Moves between nodes:
zd: @>qr, ~>zq, *>fr
tz: @>lq, ~>td, *>lp
fr: @>nt, ~>rr, *>nl
rz: @>bg, ~>rp, *>rc
mc: @>gl, ~>nc, *>qz
lp: @>gg, ~>cm, *>sc
ll: @>zd, ~>dt, *>dg
lj: @>cz, ~>hr, *>td
fh: @>jm, ~>ph, *>dg
hj: @>nm, ~>dh, *>pf
hd: @>mg, ~>mp, *>dg
pq: @>nf, ~>dg, *>th
cm: @>pf, ~>dz, *>rp
tb: @>gh, ~>gl, *>qp
rf: @>qz, ~>tt, *>gh
tp: @>pg, ~>hs, *>bd
ch: @>fh, ~>rr, *>pm
br: @>jc, ~>sb, *>hj
bm: @>lp, ~>bg, *>zb
qz: @>gh, ~>mc, *>bq
jf: @>br, ~>jh, *>hb
td: @>zh, ~>lj, *>tz
mg: @>tp, ~>zl, *>dt
qp: @>gj, ~>gh, *>zl
rp: @>dq, ~>cm, *>rz
bq: @>bd, ~>qz, *>gf
zb: @>sc, ~>bm, *>nc
hl: @>nm, ~>fg, *>bt
pf: @>nt, ~>hj, *>dq
bd: @>cn, ~>tp, *>zq
sc: @>nb, ~>lp, *>bs
bs: @>bg, ~>qp, *>gl
dt: @>bd, ~>mg, *>ll
nt: @>hj, ~>pm, *>sb
tq: @>mp, ~>gh, *>gl
hs: @>hd, ~>tq, *>tp
zq: @>gj, ~>bd, *>gf
gj: @>cn, ~>cn, *>nf
sb: @>bt, ~>nt, *>br
pg: @>dt, ~>nb, *>cn
gf: @>qm, ~>gh, *>nf
mp: @>zl, ~>hd, *>bm
qr: @>dg, ~>pm, *>nt
fg: @>fr, ~>dq, *>hl
zh: @>bg, ~>cz, *>lq
jh: @>rp, ~>dz, *>hj
hr: @>lj, ~>bg, *>jc
ph: @>dh, ~>gn, *>fh
tt: @>hd, ~>nb, *>rf
cn: @>ll, ~>pg, *>gj
nf: @>gn, ~>gf, *>rr
rr: @>ph, ~>nf, *>ch
gh: @>tz, ~>rf, *>tq
nm: @>nt, ~>jc, *>jh
gn: @>th, ~>qm, *>nf
th: @>rr, ~>zq, *>zq
mt: @>br, ~>cm, *>dz
gg: @>zb, ~>lq, *>nb
dg: @>gf, ~>ll, *>jm
nc: @>bs, ~>gg, *>mc
gl: @>rf, ~>bs, *>zl
rc: @>hb, ~>rz, *>cz
nb: @>nc, ~>jr, *>tt
qm: @>pq, ~>gj, *>gn
jm: @>pm, ~>dh, *>br
zl: @>rr, ~>qp, *>mg
lq: @>bm, ~>pf, *>jr
zs: @>zd, ~>fh, *>fg
nl: @>sb, ~>fr, *>mt
jr: @>td, ~>hr, *>sq
dz: @>hj, ~>mt, *>cm
cz: @>jr, ~>dz, *>zh
dq: @>jf, ~>pf, *>bg
bt: @>gn, ~>hl, *>dh
sq: @>tz, ~>jr, *>gg
dh: @>ch, ~>th, *>jm
pm: @>zs, ~>ch, *>qr
jc: @>pf, ~>bt, *>nm
hb: @>rc, ~>jf, *>lj
bg: @>hb, ~>dq, *>hr

The rows follow the links: the fewer symbols apart two nodes are, the more alike their rows tend to be.

Each row is also shifted at random along 3 hidden directions that mean nothing.

Some nodes, each with a row of numbers:
bt: -268 49 78 -4 45 -122 59 -31 -90 3 15 -57 -55 -36 -9 -65 20 35 -91 -42 -38 76 -60 -56 2 76 12 34 -37 -147 -15 -52 32 -70 -8 -20 -8 -7 129 -5 3 22 13 26 -32 -51 -37 43 -99 -19 -34 88 53 36 -11
dg: 85 103 -23 61 73 -55 60 -100 54 29 -12 -68 -65 -34 73 -12 65 60 107 -117 -50 16 24 84 2 58 -80 -9 -9 -75 -64 19 20 -118 -61 1 -53 -54 -12 98 -53 95 -114 -114 -17 24 -11 -95 -47 -44 53 -58 -3 -2 4
jf: -214 -21 34 -33 -40 -27 -20 78 -90 -13 -66 -6 0 -47 -86 16 -30 -63 -136 71 63 13 -44 -117 24 -1 22 -40 -50 15 8 -83 32 44 4 17 92 -48 65 -103 30 -21 121 152 -25 -46 11 104 25 31 -9 46 57 65 4
td: 455 -82 -69 9 -50 63 -39 -18 46 30 -5 34 45 38 30 -21 24 -45 70 80 70 -37 -24 33 -19 3 -26 -12 31 65 -18 3 14 -6 -48 -7 17 -36 -6 37 17 -6 23 29 79 -1 6 46 44 50 21 -1 50 29 62
lq: 209 -110 -101 46 -49 83 -41 -86 142 86 74 -1 59 94 128 -58 37 -30 227 80 28 -51 -38 112 -25 -1 -39 29 73 75 -53 48 62 -117 -82 13 -73 -24 -30 147 -9 -7 -75 -70 140 13 19 38 28 33 39 -37 81 10 138
jr: 13 -90 -92 85 -33 44 -24 -100 96 91 4 -12 -25 85 121 -56 101 -22 56 72 -25 -59 -63 48 -47 0 -45 5 30 26 -22 50 72 -91 -126 -5 -43 -41 36 119 4 34 -83 -21 111 16 -19 62 58 -6 27 -17 109 41 83
cz: -107 -68 -46 0 -55 42 -39 36 9 26 -54 24 46 46 -16 -16 19 -54 -23 81 99 -46 -44 -26 9 16 -47 -47 4 75 1 -29 34 33 -82 -15 40 -63 4 -16 8 3 53 103 54 10 3 93 53 52 34 16 74 85 77
bd: -141 59 -48 -69 -2 62 -5 80 51 -49 22 60 78 -17 1 33 -33 53 57 -126 -9 -67 86 49 47 22 -18 -32 34 53 22 36 -44 42 55 -36 40 -7 -133 -39 -37 21 -26 -13 -29 74 7 -105 17 5 48 -102 -71 -51 -18
zl: 37 57 3 -3 24 25 -35 93 3 -66 -41 53 22 -13 -73 107 -75 14 -71 -10 6 -59 84 -28 52 -66 -34 -31 -40 101 63 34 -53 127 16 21 13 38 -154 -65 -14 6 -18 -6 -83 48 7 -56 49 -18 -11 -25 -64 -11 -83
ph: 238 51 8 -62 96 17 25 84 6 -104 25 59 181 15 -96 -39 -91 0 257 -77 212 3 81 151 69 116 -109 -25 45 41 -18 -64 -105 70 -14 -58 -40 -6 -217 -9 -84 -11 41 -49 2 4 4 -65 -107 78 69 57 -48 82 95
jc: 330 -13 32 4 -35 -58 41 -112 -12 75 73 -98 -32 -93 38 -45 -20 -26 118 49 7 93 -69 -11 -16 27 74 55 1 -77 -90 -81 69 -178 42 70 -14 -34 145 58 7 -13 22 -11 50 -108 69 47 -60 1 -32 -7 64 -33 45
rr: 460 62 67 -102 74 -34 35 93 -102 -115 -8 61 66 -52 -115 -27 -56 5 -7 -105 96 60 68 37 11 92 2 -12 13 -49 21 -71 -135 118 84 -57 41 51 -47 -110 -17 -28 113 30 -86 -15 -35 -77 -68 45 9 89 -90 3 -52
qr: 297 85 36 -17 51 -66 36 15 -2 -25 39 -16 39 -55 -7 -16 -44 46 81 -74 20 7 21 35 78 79 -55 27 -22 -50 -4 -31 16 -53 -26 2 -41 -20 -65 25 -65 35 -39 -35 -21 -29 5 -20 -81 -2 11 11 30 34 27
gg: 307 -103 -11 -75 -59 32 -55 57 -1 -26 74 101 70 42 19 -34 -16 -1 -91 39 -36 -60 -11 4 -12 -13 81 63 53 19 93 60 -29 75 63 -43 13 90 31 -44 38 -79 14 38 37 3 -44 48 24 24 -68 40 2 -64 -28
nt: -275 42 94 -180 5 -65 -20 288 -125 -162 60 117 219 -61 -171 -7 -195 38 -118 -38 120 -68 41 -56 177 114 -24 41 -39 13 133 -69 -33 154 39 -66 35 29 -138 -182 -48 -59 98 160 -64 -46 -33 87 -93 76 -47 134 47 87 28
nf: 181 23 55 -112 55 -7 36 85 -123 -101 -36 72 36 -25 -95 -35 -4 -10 -86 -107 67 81 45 5 -32 66 45 -38 33 -56 24 -51 -146 155 110 -94 86 55 16 -135 29 -43 132 62 -97 18 -45 -69 -39 32 2 73 -117 -32 -83
ll: 112 87 -37 -13 10 -18 25 -14 64 7 33 -7 -20 -78 68 1 27 71 48 -126 -71 -35 47 48 38 28 -16 3 6 -35 -16 31 22 -73 1 -2 6 -27 -39 37 -39 67 -79 -50 -22 40 1 -92 8 -38 48 -109 -14 -53 -28
hj: -186 -4 33 -71 -28 -14 9 48 -18 -13 77 -9 121 -54 -37 -27 -100 -16 123 17 89 8 -9 9 64 60 6 35 6 4 -21 -71 34 -58 19 24 -15 -20 -26 -12 -24 -31 49 20 43 -77 46 63 -68 63 1 24 43 40 81
tq: 38 21 9 115 17 -10 1 -90 27 48 -61 -62 -151 7 14 96 40 -2 -77 61 -105 7 13 -50 -54 -127 0 -9 -62 19 7 55 19 -3 -11 73 -37 23 27 48 16 34 -75 -88 -45 9 30 -42 69 -79 -34 -43 -54 -37 -82
gn: -266 25 32 -33 72 -8 48 20 -56 -56 -35 28 22 49 -40 -63 29 -1 7 -97 61 64 13 45 -25 71 -19 -41 34 -49 -13 -24 -87 71 8 -87 23 17 -7 -36 -8 -3 61 4 -37 29 -53 -52 -55 28 46 60 -68 21 -5
tt: -44 -13 -10 72 6 25 -36 -36 50 16 -7 -5 -56 73 29 70 18 15 -59 47 -108 -35 14 -22 -35 -107 10 14 -14 49 37 91 2 32 -11 26 -58 59 -22 35 16 -3 -77 -77 -4 32 5 -13 56 -51 -47 -25 -38 -43 -57
zb: -10 -89 -38 -14 -37 45 -55 21 37 -8 76 77 61 76 53 -35 -11 19 -6 54 -35 -78 -6 44 -12 -31 33 54 61 28 68 83 -3 35 15 -37 -35 59 -11 28 10 -65 -44 -11 61 30 -34 42 11 10 -53 21 22 -39 23
sc: 155 -82 8 -45 -59 3 -54 20 -45 -21 52 85 -26 29 32 -18 30 20 -216 49 -125 -36 -27 -52 -40 -50 121 77 39 -42 98 83 -9 60 78 -38 23 95 127 -42 64 -70 4 51 -3 -2 -65 49 31 -16 -110 52 9 -82 -83

Start here and follow the symbols in turn, left to right. Where do you end up?
Answers are names.
134 32 5 -75 10 14 26 16 -49 -37 -17 37 -44 -45 12 -4 38 26 -67 -133 -49 42 45 10 -49 20 87 -26 37 -61 -1 -1 -81 39 126 -52 82 32 66 -71 24 -10 49 18 -54 38 -27 -99 18 -7 15 -38 -112 -105 -89
@ @ ~ -> dt
-156 -69 -39 30 -48 8 -32 27 -13 32 -66 17 -13 45 4 -20 72 -48 -150 84 21 -53 -65 -75 -4 -4 -34 -21 -12 23 33 -3 49 41 -88 -31 44 -47 54 -18 26 21 26 119 41 10 -50 101 66 13 1 41 98 76 34
@ @ * @ -> cz
452 -71 -28 -42 -60 45 -62 16 17 -14 66 85 26 7 41 7 -13 14 -59 33 -70 -47 8 13 -32 -51 98 56 59 32 76 80 -29 54 85 -3 6 94 18 -12 33 -70 -14 -9 15 9 -18 -9 45 -1 -65 -7 -28 -98 -57
* @ @ -> mg
-31 30 64 6 -11 -95 57 -90 -21 51 74 -100 -58 -77 54 -40 3 30 22 -18 -85 63 -62 -15 3 37 53 77 -29 -124 -42 -41 93 -172 14 47 -47 -18 138 66 -1 17 -50 -23 16 -89 25 32 -80 -25 -34 4 61 -24 14
~ ~ @ -> ph
20 73 -32 -47 -12 -3 1 66 23 -27 19 38 3 -78 27 47 -10 67 -77 -97 -83 -69 48 -14 56 1 14 -9 -8 -8 44 36 17 7 42 -14 47 -10 -44 -40 -27 44 -44 20 -45 55 -15 -72 37 -27 14 -104 -20 -57 -68
~ @ * @ -> cn
73 -90 -52 80 -42 10 -26 -105 49 84 -28 -9 -96 79 118 -49 126 -23 -98 77 -86 -35 -74 -8 -64 -41 0 26 12 -29 13 72 65 -44 -86 -10 -24 -13 116 81 41 18 -61 2 74 12 -49 72 60 -22 -24 9 78 10 14
~ @ @ ~ -> dq
-237 -49 -41 95 -23 -12 -10 -55 -4 83 -112 -44 -105 45 49 -25 136 -49 -139 83 -22 -26 -94 -72 -43 -15 -51 -34 -41 -12 -12 11 82 -30 -133 -2 25 -81 120 34 33 62 -17 69 43 6 -36 100 65 -24 17 13 104 93 23
~ ~ ~ * -> bg
-263 51 -8 -99 -24 -14 -15 148 -51 -75 -11 92 -17 -52 2 27 8 71 -282 -114 -121 -96 40 -73 56 1 51 1 -7 -34 113 58 1 106 78 -67 100 32 26 -122 15 11 -8 106 -92 59 -73 -30 42 -37 -35 -44 -28 -66 -122
~ ~ @ @ -> zh
-217 -30 15 16 -46 -47 41 -117 1 92 64 -96 -68 -43 72 -45 27 4 51 44 -65 70 -80 -34 -30 10 71 46 5 -73 -69 -37 101 -172 12 52 -11 -36 147 71 23 2 -15 -1 51 -57 45 47 -32 -22 -24 -29 69 -36 33
@ * @ ~ -> jc
-57 44 1 29 65 -33 73 -105 -14 27 -32 -45 -89 7 47 -63 103 10 67 -107 -16 86 4 77 -72 62 -11 -27 31 -108 -70 -17 -49 -53 4 -34 -7 -12 72 46 -2 42 -11 -72 -20 18 -23 -91 -41 -23 41 -1 -59 -14 -3
@ @ -> ph
-93 104 10 -38 58 -55 32 59 11 -48 31 18 65 -47 -4 -23 -40 71 37 -117 16 -44 40 54 97 97 -83 18 -5 -43 13 -12 9 -20 -28 -36 -27 -20 -96 4 -71 49 -58 -14 -28 5 -28 -35 -67 4 22 -2 30 38 21
@ ~ ~ * -> pm
307 -98 -59 -36 -51 64 -51 38 42 -3 38 83 88 67 41 -37 19 -11 8 54 25 -81 -14 50 7 8 -2 17 65 53 55 48 -3 32 -9 -43 -4 26 -15 7 5 -45 0 35 77 17 -39 53 34 35 -17 17 48 10 53
* * @ ~ -> gg
289 47 42 11 7 -85 47 -93 8 43 67 -83 -10 -88 23 -36 -33 16 153 -10 9 80 -27 31 21 71 1 62 -23 -90 -70 -80 58 -172 -18 61 -53 -35 54 75 -23 17 -21 -52 21 -101 48 13 -88 -2 -4 5 60 6 52
@ ~ @ -> ph
